Below is a small trained network, with its code and all its weights. Each question gives an input and a target symbol and asks what happens when units are switched off, that is, made to give their printed mean instead of their output.

import numpy as np


def w(rows, s, z=0):
    codes = np.array(rows[::2]) - 128.0
    scale = np.full(codes.shape[1], s)
    scale[-1] = z or s
    return codes * scale


def f(y):
    return y / 2 * (1 + np.tanh(0.7978845608 * (y + 0.044715 * y**3)))


def softmax(a):
    e = np.exp(a - a.max(-1, keepdims=True))
    return e / e.sum(-1, keepdims=True)


def log_softmax(a):
    a = a - a.max(-1, keepdims=True)
    return a - np.log(np.exp(a).sum(-1, keepdims=True))


def net(x, mask):
    ids = ['βγεηθλμπστ'.index(c) for c in x.split()]
    T = len(ids)
    res = E[ids] + P[:T]
    u = 0
    for l in range(2):
        q, k, v = (res @ M[l].T for M in (Q, K, V))
        z = softmax(np.where(np.tri(T) > 0, q @ k.T / 2**0.5, -1e9)) @ v
        res = res + np.where(mask[u], z, O[l][:, -1]) @ O[l][:, :-1]
        u += 1
        y = f(res @ A[l][:, :-1].T + A[l][:, -1])
        res = res + np.where(mask[u : u + 12], y, B[l][:, -1]) @ B[l][:, :-1]
        u += 12
    return log_softmax(res[-1] @ U[:, :-1].T + U[:, -1])


Q, K, V, O, A, B = {}, {}, {}, {}, {}, {}
E = w([
[157,61,76,99,111],'β',
[193,161,101,163,140],'γ',
[157,113,98,55,79],'ε',
[154,142,229,126,118],'η',
[171,63,136,191,158],'θ',
[159,85,112,101,165],'λ',
[180,105,76,149,108],'μ',
[164,99,154,157,101],'π',
[146,147,133,3,106],'σ',
[165,160,201,104,192],'τ',
],0.019)
P = w([
[21,144,113,153,171],'0',
[82,125,130,122,162],'1',
[119,112,136,117,149],'2',
[144,104,143,113,141],'3',
[168,97,149,115,131],'4',
[189,94,157,115,123],'5',
[206,87,160,117,114],'6',
[223,82,170,120,108],'7',
[238,78,175,120,98],'8',
[250,75,179,117,94],'9',
],0.011)
Q[0] = w([
[24,173,108,156,182],'0.h1',
[254,130,148,121,164],'0.h1',
],0.011)
K[0] = w([
[5,138,103,142,119],'0.h1',
[205,90,136,93,112],'0.h1',
],0.016)
V[0] = w([
[109,1,90,157,85],'0.h1',
[180,56,177,203,195],'0.h1',
],0.0084)
O[0] = w([
[59,2,114,43,173,134],'0.h1',
[166,160,88,68,188,253],'0.h1',
],0.0099,0.0052)
A[0] = w([
[20,98,151,125,83,3],'0.n1',
[159,86,187,95,99,140],'0.n2',
[217,93,144,117,94,194],'0.n3',
[180,34,148,98,86,236],'0.n4',
[107,161,56,60,179,200],'0.n5',
[110,125,166,250,217,127],'0.n6',
[120,186,168,134,218,161],'0.n7',
[200,120,129,67,95,98],'0.n8',
[165,157,129,234,211,144],'0.n9',
[92,224,47,163,164,106],'0.n10',
[233,126,92,136,100,123],'0.n11',
[88,117,255,58,162,198],'0.n12',
],0.0088,0.0052)
B[0] = w([
[79,162,72,107,88,125],'0.n1',
[82,163,169,168,159,182],'0.n2',
[138,176,109,202,191,254],'0.n3',
[133,119,166,153,233,253],'0.n4',
[191,173,107,2,91,172],'0.n5',
[169,111,106,117,91,141],'0.n6',
[143,74,170,77,99,170],'0.n7',
[29,225,130,181,220,211],'0.n8',
[175,137,92,83,78,188],'0.n9',
[105,109,76,91,62,139],'0.n10',
[106,165,75,178,153,227],'0.n11',
[167,186,197,108,115,185],'0.n12',
],0.008,0.011)
Q[1] = w([
[223,249,131,44,234],'1.h1',
[185,180,3,104,172],'1.h1',
],0.0029)
K[1] = w([
[140,197,85,211,252],'1.h1',
[203,202,179,159,182],'1.h1',
],0.0042)
V[1] = w([
[106,69,2,121,71],'1.h1',
[141,121,145,68,69],'1.h1',
],0.0077)
O[1] = w([
[232,162,240,148,255,5],'1.h1',
[17,189,35,217,190,47],'1.h1',
],0.0071,0.015)
A[1] = w([
[90,174,116,241,170,216],'1.n1',
[52,37,81,151,182,3],'1.n2',
[168,75,135,147,150,160],'1.n3',
[72,69,228,61,80,208],'1.n4',
[126,184,167,199,82,185],'1.n5',
[182,178,90,161,83,175],'1.n6',
[101,167,174,79,148,39],'1.n7',
[166,141,109,131,123,45],'1.n8',
[93,56,56,116,57,40],'1.n9',
[164,211,186,103,43,136],'1.n10',
[158,102,132,117,72,106],'1.n11',
[111,146,74,147,251,141],'1.n12',
],0.011,0.0055)
B[1] = w([
[119,145,154,199,56,171],'1.n1',
[2,86,139,161,171,149],'1.n2',
[211,126,140,174,162,158],'1.n3',
[51,22,137,107,102,173],'1.n4',
[169,121,80,153,156,178],'1.n5',
[124,105,171,107,126,245],'1.n6',
[66,170,134,154,162,150],'1.n7',
[95,110,126,109,141,151],'1.n8',
[81,193,132,151,197,133],'1.n9',
[110,111,71,146,174,242],'1.n10',
[64,84,155,191,140,130],'1.n11',
[105,215,179,140,92,226],'1.n12',
],0.01,0.011)
U = w([
[178,120,188,89,189,83],'β',
[122,197,154,2,110,41],'γ',
[152,223,150,164,174,84],'ε',
[154,75,73,40,147,197],'η',
[125,99,99,232,143,95],'θ',
[90,195,188,71,36,141],'λ',
[196,192,73,100,39,172],'μ',
[77,194,82,117,101,64],'π',
[152,79,210,154,79,254],'σ',
[110,162,197,105,175,62],'τ',
],0.0099,0.0089)

Each question gives the input, a string of symbols that net reads in full, and the target symbol t.
The units are the heads (2 rows each of Q, K, V and O) and the neurons (one row each of A and B). Each row of codes is followed by its name. A weight is (code - 128) times the scale printed after its matrix; where a second scale follows, it is the last column's (O, A, B and U).
mask holds one flag per unit, layer by layer, with each layer's heads first. A switched-off unit (its flag False) gives its mean, the last column of its rows in O or B, instead of its output. The means were averaged over made-up inputs and are rounded, as every weight is.
A unit's drop is (log p(t) with every unit on - log p(t) with that unit switched off) / (log p(t) with every unit on - log p(t) with every unit switched off).
The circuit of an input: a set's keep is (log p(t) with only the set's units on - log p(t) with every unit switched off) / (log p(t) with every unit on - log p(t) with every unit switched off). Starting from the 12 units with the biggest drops (on a tie, the unit counted first), units are removed one at a time, each time the one whose removal leaves the highest keep (on an exact tie, the one counted first), for as long as the keep stays at least 0.8.
units of the circuit, in order: the units of the circuit, biggest drop first
k most important neurons: the k neurons with the biggest drops, biggest first
top k neurons in layer l: the k neurons of layer l with the biggest drops, biggest first
input η λ ε, target λ: most important neuron -> [1.n10]
input π β β, target τ: 3 most important neurons -> [1.n12, 0.n4, 1.n2]
input σ β γ β γ β γ π γ θ, target ε: 4 most important neurons -> [1.n12, 0.n11, 1.n4, 1.n6]
input σ γ θ γ ε λ β π σ π, target θ: units of the circuit, in order -> [0.n5, 0.n3]
input ε ε η ε, target π: units of the circuit, in order -> [1.h1, 1.n9]
input γ π γ γ σ γ, target μ: units of the circuit, in order -> [0.n9, 0.n4]
input σ τ π ε γ ε μ λ, target γ: 4 most important neurons -> [0.n5, 0.n8, 1.n12, 1.n10]
input γ τ ε τ, target σ: 3 most important neurons -> [0.n7, 0.n8, 1.n4]
input γ η τ λ τ γ ε η η β, target π: units of the circuit, in order -> [1.h1, 0.n12, 1.n9]
input τ μ σ η η σ τ τ γ λ, target ε: units of the circuit, in order -> [1.n12, 0.n4, 0.n3]
input σ ε π, target σ: 2 most important neurons -> [1.n10, 0.n5]
input π γ γ τ ε π π γ θ, target β: units of the circuit, in order -> [0.h1, 0.n4]
input γ π η, target θ: top 3 neurons in layer 0 -> [0.n5, 0.n12, 0.n4]
input π γ π θ β, target γ: 2 most important neurons -> [0.n5, 1.n12]
input π ε ε τ, target σ: top neuron in layer 0 -> [0.n7]
input π π η, target η: 4 most important neurons -> [1.n10, 1.n12, 1.n4, 1.n1]
input γ σ ε η γ μ ε ε γ, target σ: 2 most important neurons -> [1.n6, 0.n5]
input μ β π γ π π η ε, target π: 4 most important neurons -> [0.n8, 0.n12, 1.n6, 1.n9]
input β η γ μ μ θ, target β: 2 most important neurons -> [1.n3, 0.n4]
input θ π π γ π μ γ τ λ ε, target λ: top 2 neurons in layer 0 -> [0.n8, 0.n2]
input τ η γ θ γ τ ε π ε ε, target σ: most important neuron -> [0.n4]
input ε τ η θ γ γ π σ γ β, target ε: top 3 neurons in layer 0 -> [0.n4, 0.n11, 0.n3]
input γ γ γ γ τ θ τ π, target μ: top 3 neurons in layer 1 -> [1.n4, 1.n2, 1.n6]
